Below are the code and all the weights of a small trained network. Each question names an input and a class and asks about switching units off, where a switched-off unit gives its printed mean instead of its output.

import numpy as np


def w(rows, s, z=0):
    codes = np.array(rows[::2]) - 128.0
    scale = np.full(codes.shape[1], s)
    scale[-1] = z or s
    return codes * scale


def norm(h):
    return h / np.sqrt((h * h).mean(-1, keepdims=True) + 1e-5)


def f(y):
    return np.maximum(y, 0)


def log_softmax(a):
    a = a - a.max(-1, keepdims=True)
    return a - np.log(np.exp(a).sum(-1, keepdims=True))


def net(x, mask):
    res = np.array(x, float).reshape(1, 3) / 4 @ E
    u = 0
    for l in range(3):
        y = f(norm(res) @ A[l][:, :-1].T + A[l][:, -1])
        res = res + np.where(mask[u : u + 13], y, B[l][:, -1]) @ B[l][:, :-1]
        u += 13
    return log_softmax(norm(res)[-1] @ U[:, :-1].T + U[:, -1])


A, B = {}, {}
E = w([
[224,254,61,31],'x0',
[33,171,87,21],'x1',
[34,175,87,25],'x2',
],0.005)
A[0] = w([
[142,214,99,120,198],'L0N0',
[52,118,116,167,118],'L0N1',
[189,117,53,135,70],'L0N2',
[122,110,95,118,2],'L0N3',
[183,141,123,131,76],'L0N4',
[165,132,115,67,138],'L0N5',
[72,89,92,210,175],'L0N6',
[218,54,169,83,102],'L0N7',
[44,114,156,91,122],'L0N8',
[59,92,77,75,75],'L0N9',
[124,77,170,115,111],'L0N10',
[246,185,133,122,92],'L0N11',
[39,147,79,143,108],'L0N12',
],0.011,0.003)
B[0] = w([
[141,138,254,182,233],'L0N0',
[110,160,59,61,195],'L0N1',
[132,170,82,187,179],'L0N2',
[116,158,56,107,128],'L0N3',
[107,121,110,141,174],'L0N4',
[182,41,249,152,194],'L0N5',
[152,106,103,85,234],'L0N6',
[144,167,59,83,190],'L0N7',
[110,185,23,127,203],'L0N8',
[68,204,104,135,195],'L0N9',
[59,92,136,32,175],'L0N10',
[47,98,149,204,255],'L0N11',
[89,201,79,133,189],'L0N12',
],0.0058,0.0065)
A[1] = w([
[65,85,96,127,210],'L1N0',
[136,183,60,139,13],'L1N1',
[87,158,163,163,8],'L1N2',
[163,164,47,177,85],'L1N3',
[59,172,79,171,83],'L1N4',
[79,170,171,64,140],'L1N5',
[131,109,140,181,7],'L1N6',
[144,176,255,68,199],'L1N7',
[170,144,146,172,105],'L1N8',
[120,55,124,134,205],'L1N9',
[95,92,193,61,130],'L1N10',
[112,8,206,151,60],'L1N11',
[84,60,43,115,35],'L1N12',
],0.01,0.0017)
B[1] = w([
[227,163,81,112,222],'L1N0',
[91,21,125,175,173],'L1N1',
[202,23,184,155,180],'L1N2',
[121,121,75,113,181],'L1N3',
[253,63,152,132,218],'L1N4',
[203,95,111,150,216],'L1N5',
[152,191,165,219,191],'L1N6',
[152,61,163,122,233],'L1N7',
[148,176,128,149,208],'L1N8',
[146,38,151,30,204],'L1N9',
[196,125,117,68,175],'L1N10',
[152,83,193,143,253],'L1N11',
[151,137,87,112,227],'L1N12',
],0.0061,0.0051)
A[2] = w([
[126,184,115,162,75],'L2N0',
[199,2,67,121,141],'L2N1',
[189,65,237,88,172],'L2N2',
[118,231,250,61,252],'L2N3',
[110,133,86,144,141],'L2N4',
[193,181,216,146,108],'L2N5',
[236,120,144,162,196],'L2N6',
[144,173,175,78,122],'L2N7',
[107,73,140,144,9],'L2N8',
[85,193,166,249,191],'L2N9',
[200,69,93,102,122],'L2N10',
[68,75,206,200,108],'L2N11',
[93,122,105,104,171],'L2N12',
],0.0087,0.0026)
B[2] = w([
[78,139,67,107,139],'L2N0',
[178,44,163,87,239],'L2N1',
[89,88,156,141,254],'L2N2',
[182,41,63,109,172],'L2N3',
[111,161,113,151,146],'L2N4',
[113,157,77,108,206],'L2N5',
[83,194,151,98,253],'L2N6',
[150,12,109,59,144],'L2N7',
[89,110,135,147,136],'L2N8',
[66,254,90,103,193],'L2N9',
[98,80,151,93,204],'L2N10',
[83,129,163,204,189],'L2N11',
[85,187,100,99,148],'L2N12',
],0.0069,0.0083)
U = w([
[153,32,254,240,6],'0',
[174,53,86,98,110],'1',
[131,167,69,199,210],'2',
],0.0093,0.0014)

Each question gives the input, the list of numbers given to net, and the class t.
The units are the neurons (one row each of A and B). Each row of codes is followed by its name. A weight is (code - 128) times the scale printed after its matrix; where a second scale follows, it is the last column's (A, B and U).
mask holds one flag per neuron, layer by layer. A switched-off neuron (its flag False) gives its mean, the last column of its row in B, instead of its output. The means were averaged over made-up inputs and are rounded, as every weight is.
A unit's drop is (log p(t) with every unit on - log p(t) with that unit switched off) / (log p(t) with every unit on - log p(t) with every unit switched off).
The circuit of an input: a set's keep is (log p(t) with only the set's units on - log p(t) with every unit switched off) / (log p(t) with every unit on - log p(t) with every unit switched off). Starting from the 12 units with the biggest drops (on a tie, the unit counted first), units are removed one at a time, each time the one whose removal leaves the highest keep (on an exact tie, the one counted first), for as long as the keep stays at least 0.8.
circuit, biggest first: the units of the circuit, biggest drop first
most important unit: the unit with the biggest drop
top k neurons: the k neurons with the biggest drops, biggest first
top k neurons in layer l: the k neurons of layer l with the biggest drops, biggest first
drop when u is switched off: that unit's drop, to one decimal
input [8,-7,4], class 0: circuit, biggest first => (L0N0 L0N11)
input [-2,1,8], class 2: circuit, biggest first => (L0N9 L2N1)
input [1,-1,7], class 0: most important unit => L1N4
input [2,0,8], class 0: circuit, biggest first => (L0N5 L0N0)
input [0,5,2], class 2: top 2 neurons in layer 2 => (L2N1 L2N3)
input [4,-1,-3], class 2: top 2 neurons in layer 2 => (L2N9 L2N1)
input [-1,7,5], class 2: top 2 neurons in layer 0 => (L0N8 L0N9)
input [-3,-6,3], class 1: top 2 neurons in layer 0 => (L0N0 L0N5)
input [3,-2,-1], class 2: top 2 neurons => (L0N2 L2N9)
input [-2,-5,3], class 1: top 2 neurons => (L0N0 L0N5)
input [7,-7,-2], class 2: drop when L0N2 is switched off => 0.1
input [-8,4,-6], class 1: drop when L0N0 is switched off => 0.2
input [-5,1,-6], class 1: drop when L0N11 is switched off => 0.2
input [-6,-7,5], class 1: top neuron => (L0N0)
input [1,-8,-5], class 2: top 2 neurons in layer 0 => (L0N5 L0N7)
